Below is a small trained network, with its code and all its weights. Each question gives an input and a class and asks what happens when units are switched off, that is, made to give their printed mean instead of their output.

import numpy as np


def w(rows, s, z=0):
    codes = np.array(rows[::2]) - 128.0
    scale = np.full(codes.shape[1], s)
    scale[-1] = z or s
    return codes * scale


def f(y):
    return y / 2 * (1 + np.tanh(0.7978845608 * (y + 0.044715 * y**3)))


def log_softmax(a):
    a = a - a.max(-1, keepdims=True)
    return a - np.log(np.exp(a).sum(-1, keepdims=True))


def net(x, mask):
    res = np.array(x, float).reshape(1, 3) / 4 @ E
    y = f(res @ A[0][:, :-1].T + A[0][:, -1])
    res = res + np.where(mask, y, B[0][:, -1]) @ B[0][:, :-1]
    return log_softmax(res[-1] @ U[:, :-1].T + U[:, -1])


A, B = {}, {}
E = w([
[193,198,95,121,199,1,210,77,107,106,133],'x0',
[33,201,207,93,74,134,217,101,159,149,77],'x1',
[129,129,94,138,51,62,117,227,213,46,128],'x2',
],0.0085)
A[0] = w([
[144,144,72,181,47,73,139,192,226,97,125,85],'n1',
[156,103,117,167,158,102,68,116,105,96,197,254],'n2',
[80,219,168,91,83,146,214,90,214,177,92,198],'n3',
[115,95,194,154,103,191,102,170,162,108,158,132],'n4',
[113,52,160,152,63,236,77,148,95,164,127,114],'n5',
[98,133,144,152,234,173,131,91,26,201,122,82],'n6',
[103,131,160,52,125,131,156,83,171,125,2,64],'n7',
[166,179,107,75,178,34,197,78,139,83,140,162],'n8',
[169,136,152,119,135,193,147,79,71,202,113,124],'n9',
[144,146,47,95,139,15,174,83,48,110,132,123],'n10',
[72,204,187,145,144,153,203,180,145,121,110,82],'n11',
[171,113,79,254,188,148,69,138,87,82,190,81],'n12',
[168,202,111,157,183,94,206,137,105,106,182,82],'n13',
[117,71,151,115,88,172,87,146,138,159,104,79],'n14',
],0.0084,0.0091)
B[0] = w([
[95,115,123,138,141,94,173,192,107,72,60,200],'n1',
[66,124,108,141,116,192,104,152,77,141,163,220],'n2',
[67,106,110,163,119,135,127,135,129,182,174,246],'n3',
[150,168,183,143,102,127,114,125,160,115,134,183],'n4',
[134,169,168,100,134,151,116,107,164,129,138,210],'n5',
[102,98,141,122,138,117,180,179,100,68,67,186],'n6',
[170,93,97,136,200,132,189,152,248,146,134,156],'n7',
[134,165,164,118,103,149,118,122,131,131,130,228],'n8',
[108,136,143,124,98,90,182,151,93,103,85,177],'n9',
[160,141,161,97,119,124,103,141,138,146,148,202],'n10',
[108,111,98,129,197,142,170,133,145,154,135,167],'n11',
[129,111,99,157,185,159,181,149,198,127,180,178],'n12',
[165,157,161,105,156,125,125,116,156,102,165,173],'n13',
[161,142,161,71,135,99,143,136,194,133,142,161],'n14',
],0.015,0.013)
U = w([
[119,82,89,182,232,186,163,137,165,200,240,105],'0',
[188,242,254,49,94,134,108,103,172,137,183,83],'1',
[120,110,158,138,114,85,193,182,95,39,21,127],'2',
[60,150,127,203,1,174,69,94,29,221,194,254],'3',
[171,117,57,124,126,92,137,68,141,152,104,85],'4',
],0.0093,0.0069)

Each question gives the input, the list of numbers given to net, and the class t.
The units are the neurons (one row each of A and B). Each row of codes is followed by its name. A weight is (code - 128) times the scale printed after its matrix; where a second scale follows, it is the last column's (A, B and U).
mask holds one flag per neuron, in row order. A switched-off neuron (its flag False) gives its mean, the last column of its row in B, instead of its output. The means were averaged over made-up inputs and are rounded, as every weight is.
A unit's drop is (log p(t) with every unit on - log p(t) with that unit switched off) / (log p(t) with every unit on - log p(t) with every unit switched off).
The circuit of an input: a set's keep is (log p(t) with only the set's units on - log p(t) with every unit switched off) / (log p(t) with every unit on - log p(t) with every unit switched off). Starting from the 12 units with the biggest drops (on a tie, the unit counted first), units are removed one at a time, each time the one whose removal leaves the highest keep (on an exact tie, the one counted first), for as long as the keep stays at least 0.8.
units of the circuit, in order: the units of the circuit, biggest drop first
unit that matters most: the unit with the biggest drop
top k neurons: the k neurons with the biggest drops, biggest first
drop of u: that unit's drop, to one decimal
input [-4,3,-6], class 2: units of the circuit, in order -> n6
input [1,6,-6], class 0: top 3 neurons -> n3, n7, n1
input [-3,0,-1], class 3: top 2 neurons -> n13, n10
input [3,-2,-1], class 3: units of the circuit, in order -> n2, n7
input [7,-5,6], class 1: top 2 neurons -> n10, n8
input [-1,-5,-8], class 2: top 2 neurons -> n6, n9
input [-6,1,-6], class 1: top 2 neurons -> n5, n1
input [-2,-4,5], class 2: top 4 neurons -> n1, n3, n11, n7
input [-2,4,-1], class 0: top 4 neurons -> n2, n8, n7, n11
input [0,7,-6], class 0: top 3 neurons -> n3, n7, n1
input [1,0,-3], class 3: top 2 neurons -> n1, n7
input [3,4,-1], class 0: top 3 neurons -> n3, n7, n2
input [-5,7,-8], class 2: top 2 neurons -> n9, n6
input [-8,-6,-5], class 1: unit that matters most -> n5
input [-7,2,-1], class 1: drop of n3 -> 0.0
input [5,-5,-6], class 2: drop of n5 -> 0.2
input [-6,8,2], class 0: drop of n3 -> 0.2
